Below are the code and all the weights of a small trained network. Each question names an input and a class and asks about switching units off, where a switched-off unit gives its printed mean instead of its output.

import numpy as np


def w(rows, s, z=0):
    codes = np.array(rows[::2]) - 128.0
    scale = np.full(codes.shape[1], s)
    scale[-1] = z or s
    return codes * scale


def f(y):
    return np.maximum(y, 0)


def log_softmax(a):
    a = a - a.max(-1, keepdims=True)
    return a - np.log(np.exp(a).sum(-1, keepdims=True))


def net(x, mask):
    res = np.array(x, float).reshape(1, 8) / 4 @ E
    y = f(res @ A[0][:, :-1].T + A[0][:, -1])
    res = res + np.where(mask, y, B[0][:, -1]) @ B[0][:, :-1]
    return log_softmax(res[-1] @ U[:, :-1].T + U[:, -1])


A, B = {}, {}
E = w([
[182,189,91,97,69,153,80,89,215,177],'x0',
[126,134,131,126,129,131,134,128,127,131],'x1',
[134,113,124,135,125,134,115,135,129,118],'x2',
[42,61,106,199,47,135,156,135,177,209],'x3',
[59,178,159,157,176,102,86,144,218,83],'x4',
[88,149,75,103,42,129,164,90,125,8],'x5',
[47,130,94,36,139,185,59,152,80,161],'x6',
[131,115,140,125,124,138,124,130,133,120],'x7',
],0.013)
A[0] = w([
[189,133,118,146,158,121,158,123,146,92,118],'n0',
[112,108,98,144,81,142,131,132,180,177,75],'n1',
[191,127,140,200,135,110,182,109,174,101,49],'n2',
[66,100,114,178,81,123,163,144,157,177,92],'n3',
[167,144,127,127,133,153,94,117,131,114,54],'n4',
[186,73,75,109,79,134,194,123,39,166,42],'n5',
[49,70,101,190,49,126,153,113,169,208,80],'n6',
[225,183,126,34,180,111,103,122,133,89,67],'n7',
[191,121,169,195,101,58,189,90,179,104,58],'n8',
[104,146,135,149,141,122,71,150,204,106,21],'n9',
[105,134,102,111,73,113,154,104,127,63,3],'n10',
[89,110,143,115,131,93,134,98,157,139,68],'n11',
[142,120,162,141,188,119,112,117,120,216,67],'n12',
[195,85,110,125,86,168,172,133,56,165,56],'n13',
[195,133,151,202,120,88,167,122,146,121,49],'n14',
[39,66,167,170,175,97,206,151,30,90,5],'n15',
[164,168,114,110,91,142,115,81,196,172,11],'n16',
[186,175,84,103,46,161,57,64,216,175,58],'n17',
[181,113,155,145,123,112,119,123,153,107,46],'n18',
[50,124,97,47,143,185,31,144,91,156,62],'n19',
[59,150,106,56,126,161,92,142,92,136,50],'n20',
[38,175,147,166,188,96,103,162,222,75,24],'n21',
[64,158,77,112,60,139,168,74,104,48,97],'n22',
[169,107,180,168,206,135,77,183,123,249,40],'n23',
[194,105,101,102,91,157,134,97,107,158,37],'n24',
[162,147,150,92,179,114,108,97,94,82,64],'n25',
[136,153,146,117,96,123,111,93,133,147,6],'n26',
],0.012,0.006)
B[0] = w([
[103,142,120,158,120,165,129,131,91,158,173],'n0',
[123,149,141,159,160,139,103,138,79,67,192],'n1',
[67,111,94,118,69,157,161,133,93,173,194],'n2',
[143,168,136,150,154,164,119,108,57,75,212],'n3',
[122,102,127,122,150,128,110,131,110,121,147],'n4',
[120,136,194,102,161,95,133,48,165,155,211],'n5',
[164,172,165,169,139,170,76,120,35,71,250],'n6',
[132,142,151,177,154,156,85,124,41,41,209],'n7',
[80,144,81,124,82,149,172,156,107,195,214],'n8',
[122,114,147,91,179,98,171,64,152,155,178],'n9',
[178,109,83,129,87,165,127,129,175,99,177],'n10',
[143,124,124,105,139,129,117,104,116,130,149],'n11',
[181,93,86,123,88,147,142,110,165,93,190],'n12',
[85,183,143,108,180,94,120,47,179,136,199],'n13',
[79,128,118,120,94,177,164,149,114,178,191],'n14',
[111,79,130,89,202,42,95,252,159,114,223],'n15',
[108,82,125,96,167,96,133,170,138,120,193],'n16',
[115,81,142,95,188,40,113,235,155,130,245],'n17',
[115,140,132,139,110,134,141,125,116,146,155],'n18',
[26,134,91,166,47,156,209,141,98,201,202],'n19',
[97,124,114,140,89,158,164,130,101,185,176],'n20',
[111,164,189,97,168,86,120,10,174,146,222],'n21',
[242,106,91,139,71,179,127,131,211,115,219],'n22',
[214,107,79,115,49,160,109,131,193,87,230],'n23',
[112,118,157,120,156,71,109,81,156,160,178],'n24',
[150,165,165,173,138,154,86,128,87,87,174],'n25',
[136,126,131,129,149,128,131,153,136,128,142],'n26',
],0.011,0.023)
U = w([
[154,164,156,129,157,142,88,132,3,73,254],'0',
[70,138,116,117,74,138,140,155,78,212,71],'1',
[224,119,108,110,70,139,109,135,197,101,61],'2',
[113,106,142,98,201,56,100,242,130,130,220],'3',
[108,157,176,100,180,87,110,21,158,164,41],'4',
],0.012,0.00094)

Each question gives the input, the list of numbers given to net, and the class t.
The units are the neurons (one row each of A and B). Each row of codes is followed by its name. A weight is (code - 128) times the scale printed after its matrix; where a second scale follows, it is the last column's (A, B and U).
mask holds one flag per neuron, in row order. A switched-off neuron (its flag False) gives its mean, the last column of its row in B, instead of its output. The means were averaged over made-up inputs and are rounded, as every weight is.
A unit's drop is (log p(t) with every unit on - log p(t) with that unit switched off) / (log p(t) with every unit on - log p(t) with every unit switched off).
The circuit of an input: a set's keep is (log p(t) with only the set's units on - log p(t) with every unit switched off) / (log p(t) with every unit on - log p(t) with every unit switched off). Starting from the 12 units with the biggest drops (on a tie, the unit counted first), units are removed one at a time, each time the one whose removal leaves the highest keep (on an exact tie, the one counted first), for as long as the keep stays at least 0.8.
units of the circuit, in order: the units of the circuit, biggest drop first
most important unit: the unit with the biggest drop
top k neurons: the k neurons with the biggest drops, biggest first
drop of u: that unit's drop, to one decimal
input [-7,8,-6,-5,7,7,5,5], class 2: most important unit : n22
input [7,-1,-8,-3,-6,2,4,-4], class 3: top 2 neurons : (n17, n21)
input [-8,2,2,2,-2,7,-7,8], class 3: top 4 neurons : (n15, n19, n23, n20)
input [6,6,-6,-1,6,-3,2,5], class 3: top 2 neurons : (n17, n5)
input [7,7,-4,-6,1,8,8,5], class 1: top 3 neurons : (n19, n20, n23)
input [8,3,1,6,8,-5,-8,-5], class 1: top 2 neurons : (n8, n2)
input [-1,5,-3,4,-6,5,-2,0], class 4: top 3 neurons : (n5, n23, n13)
input [5,-7,-1,-3,7,7,7,-8], class 1: top 3 neurons : (n19, n20, n23)
input [-5,-5,6,3,-7,-7,-8,-7], class 1: top 3 neurons : (n8, n14, n2)
input [2,8,-5,-5,-6,-3,5,1], class 4: top 2 neurons : (n6, n13)
input [-2,8,-1,7,3,-7,-7,-1], class 0: top 2 neurons : (n6, n3)
input [-6,6,1,6,6,-2,6,1], class 0: top 3 neurons : (n6, n17, n3)
input [-2,4,-4,0,4,1,-4,-3], class 1: units of the circuit, in order : (n8, n2)
input [-3,4,7,-6,-8,6,4,-5], class 4: units of the circuit, in order : (n5)
input [6,6,-3,-2,0,0,0,-6], class 3: drop of n16 : 0.0
input [-5,1,-6,-1,-6,7,2,4], class 2: drop of n22 : 1.0
input [0,6,-2,1,-3,-6,-5,-3], class 2: drop of n19 : 1.1
